Here is a tiny trained network, its code and every weight. The questions are about switching its units off for an input and a class, where a switched-off unit gives its printed mean instead of its output.

import numpy as np


def w(rows, s, z=0):
    codes = np.array(rows[::2]) - 128.0
    scale = np.full(codes.shape[1], s)
    scale[-1] = z or s
    return codes * scale


def norm(h):
    return h / np.sqrt((h * h).mean(-1, keepdims=True) + 1e-5)


def f(y):
    return y / 2 * (1 + np.tanh(0.7978845608 * (y + 0.044715 * y**3)))


def log_softmax(a):
    a = a - a.max(-1, keepdims=True)
    return a - np.log(np.exp(a).sum(-1, keepdims=True))


def net(x, mask):
    res = np.array(x, float).reshape(1, 5) / 4 @ E
    u = 0
    for l in range(3):
        y = f(norm(res) @ A[l][:, :-1].T + A[l][:, -1])
        res = res + np.where(mask[u : u + 3], y, B[l][:, -1]) @ B[l][:, :-1]
        u += 3
    return log_softmax(norm(res)[-1] @ U[:, :-1].T + U[:, -1])


A, B = {}, {}
E = w([
[144,131,82,60,118,142,153,82,187,229,175,75],'x0',
[136,71,2,187,186,93,85,17,85,174,45,155],'x1',
[186,132,123,20,191,207,44,149,124,71,127,144],'x2',
[48,103,108,55,86,97,109,112,115,125,181,204],'x3',
[136,202,49,130,99,161,128,188,143,150,51,164],'x4',
],0.0063)
A[0] = w([
[155,2,149,155,175,91,122,107,112,82,243,53,27],'0.n1',
[201,119,136,182,183,118,117,153,153,139,111,29,48],'0.n2',
[83,81,126,64,192,127,124,155,225,250,107,56,3],'0.n3',
],0.0056,0.0035)
B[0] = w([
[148,184,1,93,71,148,166,235,16,145,60,125,254],'0.n1',
[15,183,118,186,219,120,28,128,146,122,207,103,212],'0.n2',
[109,27,159,97,195,224,243,63,108,44,43,203,202],'0.n3',
],0.0093,0.0025)
A[1] = w([
[230,83,123,17,201,189,4,156,116,101,125,122,4],'1.n1',
[146,81,24,151,100,112,25,66,118,144,187,128,10],'1.n2',
[211,118,54,170,159,65,98,92,132,244,24,186,147],'1.n3',
],0.004,0.0032)
B[1] = w([
[81,61,102,215,45,8,162,133,180,128,105,54,197],'1.n1',
[95,173,182,108,110,134,100,111,111,103,180,120,137],'1.n2',
[150,140,173,80,77,143,125,156,122,103,157,84,255],'1.n3',
],0.012,0.0033)
A[2] = w([
[172,138,103,125,137,83,61,1,60,133,68,129,89],'2.n1',
[41,128,97,53,135,63,117,120,116,124,168,193,2],'2.n2',
[106,103,185,171,168,98,120,150,75,55,57,181,10],'2.n3',
],0.007,0.0023)
B[2] = w([
[156,170,247,90,113,100,161,179,160,116,182,188,253],'2.n1',
[153,182,105,209,249,154,72,143,148,139,116,75,234],'2.n2',
[142,80,63,69,147,201,193,4,165,170,152,135,240],'2.n3',
],0.011,0.0027)
U = w([
[163,188,251,77,94,127,124,137,155,107,178,158,1],'0',
[136,73,116,100,172,193,194,62,146,112,111,153,123],'1',
[110,168,119,191,241,147,50,123,135,142,161,97,83],'2',
[93,71,113,180,58,32,136,111,165,133,118,108,246],'3',
[164,168,62,95,92,155,129,185,67,141,88,130,179],'4',
],0.013,0.00056)

Each question gives the input, the list of numbers given to net, and the class t.
The units are the neurons (one row each of A and B). Each row of codes is followed by its name. A weight is (code - 128) times the scale printed after its matrix; where a second scale follows, it is the last column's (A, B and U).
mask holds one flag per neuron, layer by layer. A switched-off neuron (its flag False) gives its mean, the last column of its row in B, instead of its output. The means were averaged over made-up inputs and are rounded, as every weight is.
A unit's drop is (log p(t) with every unit on - log p(t) with that unit switched off) / (log p(t) with every unit on - log p(t) with every unit switched off).
The circuit of an input: a set's keep is (log p(t) with only the set's units on - log p(t) with every unit switched off) / (log p(t) with every unit on - log p(t) with every unit switched off). Starting from all 9 units, units are removed one at a time, each time the one whose removal leaves the highest keep (on an exact tie, the one counted first), for as long as the keep stays at least 0.8.
circuit, biggest first: the units of the circuit, biggest drop first
top k neurons: the k neurons with the biggest drops, biggest first
k most important neurons of layer l: the k neurons of layer l with the biggest drops, biggest first
input [-2,1,8,-1,-8], class 3: circuit, biggest first => [1.n1]
input [4,-4,-2,-8,-7], class 2: top 2 neurons => [0.n2 1.n3]
input [-8,-2,-8,4,8], class 1: top 3 neurons => [2.n3 1.n1 0.n1]
input [7,-3,-6,6,-8], class 4: top 3 neurons => [0.n1 0.n2 1.n1]
input [-3,-5,-6,-7,5], class 2: 2 most important neurons of layer 0 => [0.n2 0.n1]
input [-4,-5,6,-7,-7], class 2: circuit, biggest first => [0.n2 2.n1]
input [-1,8,4,-2,8], class 0: top 2 neurons => [2.n1 0.n1]
input [-5,3,7,-1,-8], class 4: 2 most important neurons of layer 0 => [0.n1 0.n3]
input [7,-2,8,-3,0], class 3: top 2 neurons => [1.n1 2.n3]
input [-6,2,-2,4,-6], class 1: top 3 neurons => [2.n3 1.n3 1.n1]
input [-2,4,5,6,-6], class 2: top 2 neurons => [2.n2 1.n2]
input [-4,-1,-5,6,4], class 2: top 2 neurons => [2.n2 0.n3]
input [-4,-5,8,-8,2], class 2: 2 most important neurons of layer 0 => [0.n2 0.n3]
input [8,3,-3,7,6], class 1: circuit, biggest first => [0.n3]
input [5,6,2,6,-6], class 0: top 2 neurons => [2.n1 0.n2]
input [1,8,2,-5,8], class 0: top 2 neurons => [2.n1 0.n1]
input [-6,1,7,-3,-2], class 3: top 2 neurons => [1.n1 0.n3]
input [4,-1,3,4,-5], class 4: 2 most important neurons of layer 0 => [0.n1 0.n2]
input [8,5,-7,-6,-7], class 1: top 3 neurons => [0.n3 1.n1 2.n2]
input [5,8,3,-4,-4], class 0: circuit, biggest first => [2.n1]
input [-7,6,7,-4,5], class 1: top 3 neurons => [2.n3 0.n1 1.n1]
input [1,5,0,-7,6], class 2: 2 most important neurons of layer 0 => [0.n2 0.n1]
input [-6,3,1,0,-7], class 4: 2 most important neurons of layer 0 => [0.n1 0.n3]
input [8,-7,1,0,6], class 1: 2 most important neurons of layer 0 => [0.n3 0.n1]
input [4,7,-7,-5,2], class 0: 2 most important neurons of layer 1 => [1.n1 1.n3]
